Below is a small trained network, with its code and all its weights. Each question gives an input and a class and asks what happens when units are switched off, that is, made to give their printed mean instead of their output.

import numpy as np


def w(rows, s, z=0):
    codes = np.array(rows[::2]) - 128.0
    scale = np.full(codes.shape[1], s)
    scale[-1] = z or s
    return codes * scale


def norm(h):
    return h / np.sqrt((h * h).mean(-1, keepdims=True) + 1e-5)


def f(y):
    return np.maximum(y, 0)


def log_softmax(a):
    a = a - a.max(-1, keepdims=True)
    return a - np.log(np.exp(a).sum(-1, keepdims=True))


def net(x, mask):
    res = np.array(x, float).reshape(1, 5) / 4 @ E
    u = 0
    for l in range(2):
        y = f(norm(res) @ A[l][:, :-1].T + A[l][:, -1])
        res = res + np.where(mask[u : u + 15], y, B[l][:, -1]) @ B[l][:, :-1]
        u += 15
    return log_softmax(norm(res)[-1] @ U[:, :-1].T + U[:, -1])


A, B = {}, {}
E = w([
[161,146,98,93,184,92,213,204,119],'x0',
[27,124,159,87,39,156,192,134,86],'x1',
[130,130,128,126,128,134,129,128,130],'x2',
[128,130,1,137,96,124,143,77,157],'x3',
[219,120,122,75,13,89,72,202,187],'x4',
],0.0085)
A[0] = w([
[115,125,96,98,204,129,193,160,106,11],'L0N1',
[114,138,45,120,142,127,148,68,119,36],'L0N2',
[112,133,251,119,212,137,134,118,108,34],'L0N3',
[82,126,157,149,215,143,176,69,130,23],'L0N4',
[114,136,119,136,167,125,185,155,150,39],'L0N5',
[113,130,109,149,166,129,148,127,122,40],'L0N6',
[67,119,148,139,149,145,61,45,133,34],'L0N7',
[52,130,137,118,117,146,187,104,102,95],'L0N8',
[157,126,101,157,249,139,79,90,113,66],'L0N9',
[129,113,99,107,163,135,166,148,135,5],'L0N10',
[100,127,40,133,146,137,158,66,123,94],'L0N11',
[69,114,132,133,108,122,182,124,107,38],'L0N12',
[119,132,137,147,132,144,105,85,114,89],'L0N13',
[128,131,140,121,160,108,157,145,124,41],'L0N14',
[113,128,146,130,135,142,103,86,130,28],'L0N15',
],0.016,0.003)
B[0] = w([
[189,128,100,189,41,100,165,56,60,205],'L0N1',
[116,106,197,200,144,179,90,237,137,201],'L0N2',
[54,94,53,224,109,185,101,240,197,245],'L0N3',
[133,160,123,4,166,113,25,173,21,250],'L0N4',
[160,84,112,188,100,86,170,78,88,172],'L0N5',
[158,144,56,61,132,109,134,152,103,167],'L0N6',
[190,155,103,205,54,79,185,75,59,228],'L0N7',
[100,123,185,63,160,70,175,77,223,234],'L0N8',
[105,156,218,51,163,129,185,57,248,244],'L0N9',
[97,160,195,193,77,107,83,78,113,159],'L0N10',
[44,97,37,174,106,162,98,212,172,222],'L0N11',
[200,184,184,108,187,177,108,96,213,198],'L0N12',
[170,144,98,122,95,162,148,97,74,176],'L0N13',
[157,172,133,183,89,152,115,99,125,158],'L0N14',
[168,105,121,176,110,53,126,112,114,164],'L0N15',
],0.016,0.011)
A[1] = w([
[193,140,120,160,113,118,203,102,44,84],'L1N1',
[90,101,125,140,82,137,141,158,54,95],'L1N2',
[176,72,104,25,130,105,74,171,54,100],'L1N3',
[166,96,180,64,177,146,165,54,180,130],'L1N4',
[107,43,99,181,158,204,143,207,100,97],'L1N5',
[138,80,124,163,105,109,123,50,81,72],'L1N6',
[92,130,79,58,204,117,90,117,5,2],'L1N7',
[128,151,96,70,133,151,90,137,123,146],'L1N8',
[175,127,144,118,200,127,132,99,158,77],'L1N9',
[89,38,117,182,165,176,109,212,139,103],'L1N10',
[173,133,118,181,126,89,167,105,64,81],'L1N11',
[127,118,116,150,105,131,144,127,160,52],'L1N12',
[124,121,198,57,167,115,193,57,170,100],'L1N13',
[100,138,162,129,202,99,161,85,159,141],'L1N14',
[203,104,145,166,88,102,145,65,19,47],'L1N15',
],0.014,0.003)
B[1] = w([
[144,157,177,202,130,125,93,48,73,207],'L1N1',
[166,145,114,144,216,111,126,108,199,181],'L1N2',
[84,104,49,103,144,138,144,89,37,181],'L1N3',
[50,152,165,48,133,132,182,102,159,241],'L1N4',
[119,109,145,109,108,163,66,207,181,219],'L1N5',
[154,184,172,145,190,139,171,131,78,189],'L1N6',
[177,36,65,85,117,124,135,101,23,167],'L1N7',
[133,50,155,145,155,94,179,122,100,198],'L1N8',
[75,140,163,115,93,157,149,112,150,177],'L1N9',
[108,88,93,196,118,146,78,191,161,252],'L1N10',
[170,164,197,153,62,176,139,92,70,204],'L1N11',
[112,149,175,85,253,144,97,176,53,187],'L1N12',
[149,155,120,48,185,99,125,82,246,254],'L1N13',
[165,120,95,57,31,155,132,146,111,204],'L1N14',
[167,162,161,226,160,85,182,120,52,228],'L1N15',
],0.017,0.0074)
U = w([
[102,102,101,179,106,144,75,236,183,244],'0',
[121,174,165,11,113,98,184,75,216,254],'1',
[198,194,175,203,99,93,165,73,43,17],'2',
[136,59,41,47,112,75,129,128,22,78],'3',
],0.012,0.00074)

Each question gives the input, the list of numbers given to net, and the class t.
The units are the neurons (one row each of A and B). Each row of codes is followed by its name. A weight is (code - 128) times the scale printed after its matrix; where a second scale follows, it is the last column's (A, B and U).
mask holds one flag per neuron, layer by layer. A switched-off neuron (its flag False) gives its mean, the last column of its row in B, instead of its output. The means were averaged over made-up inputs and are rounded, as every weight is.
A unit's drop is (log p(t) with every unit on - log p(t) with that unit switched off) / (log p(t) with every unit on - log p(t) with every unit switched off).
The circuit of an input: a set's keep is (log p(t) with only the set's units on - log p(t) with every unit switched off) / (log p(t) with every unit on - log p(t) with every unit switched off). Starting from the 12 units with the biggest drops (on a tie, the unit counted first), units are removed one at a time, each time the one whose removal leaves the highest keep (on an exact tie, the one counted first), for as long as the keep stays at least 0.8.
units of the circuit, in order: the units of the circuit, biggest drop first
unit that matters most: the unit with the biggest drop
k most important neurons: the k neurons with the biggest drops, biggest first
top k neurons in layer l: the k neurons of layer l with the biggest drops, biggest first
drop of u: that unit's drop, to one decimal
input [0,1,-4,-2,0], class 0: unit that matters most -> L0N3
input [8,-1,-6,5,7], class 2: top 4 neurons in layer 0 -> [L0N3, L0N9, L0N4, L0N8]
input [-6,3,-4,-6,-2], class 0: 2 most important neurons -> [L0N3, L0N1]
input [6,6,5,-6,-8], class 3: 2 most important neurons -> [L0N4, L0N9]
input [-8,6,7,-7,5], class 2: units of the circuit, in order -> [L0N11, L0N9]
input [7,6,-2,1,2], class 2: top 3 neurons in layer 0 -> [L0N1, L0N9, L0N5]
input [-4,3,-5,-5,-7], class 3: 4 most important neurons -> [L0N4, L0N2, L0N11, L0N3]
input [-5,4,8,-3,0], class 2: 2 most important neurons -> [L0N7, L0N9]
input [-4,5,-6,5,-5], class 0: top 2 neurons in layer 0 -> [L0N11, L0N2]
input [-3,-8,-3,7,7], class 1: top 4 neurons in layer 0 -> [L0N3, L0N11, L0N4, L0N7]
input [-6,-1,-3,8,7], class 0: 3 most important neurons -> [L0N4, L0N7, L0N9]
input [-8,7,6,6,8], class 2: top 3 neurons in layer 0 -> [L0N11, L0N3, L0N9]
input [8,4,-7,1,-8], class 2: top 2 neurons in layer 0 -> [L0N1, L0N5]
input [7,2,3,0,-4], class 2: units of the circuit, in order -> [L0N1]
input [0,-6,0,-7,8], class 3: top 3 neurons in layer 0 -> [L0N9, L0N8, L0N3]
input [-7,-8,7,0,8], class 1: top 3 neurons in layer 0 -> [L0N3, L0N11, L0N7]
input [5,-5,0,0,-6], class 3: top 2 neurons in layer 1 -> [L1N13, L1N15]
input [6,4,-5,-5,5], class 2: 4 most important neurons -> [L0N11, L0N9, L0N3, L0N8]
input [2,1,-7,5,-7], class 3: 2 most important neurons -> [L0N4, L0N3]
input [-5,-6,2,-3,-3], class 1: units of the circuit, in order -> [L0N9]
input [-3,-2,-6,7,-5], class 0: top 2 neurons in layer 0 -> [L0N11, L0N2]
input [-4,2,-3,-5,4], class 0: 2 most important neurons -> [L0N4, L0N9]
input [-4,2,-7,-3,8], class 3: drop of L0N9 -> 1.2
input [-3,-1,1,1,-8], class 3: drop of L0N4 -> 1.1
input [-3,2,0,-2,-5], class 3: drop of L0N4 -> 0.9
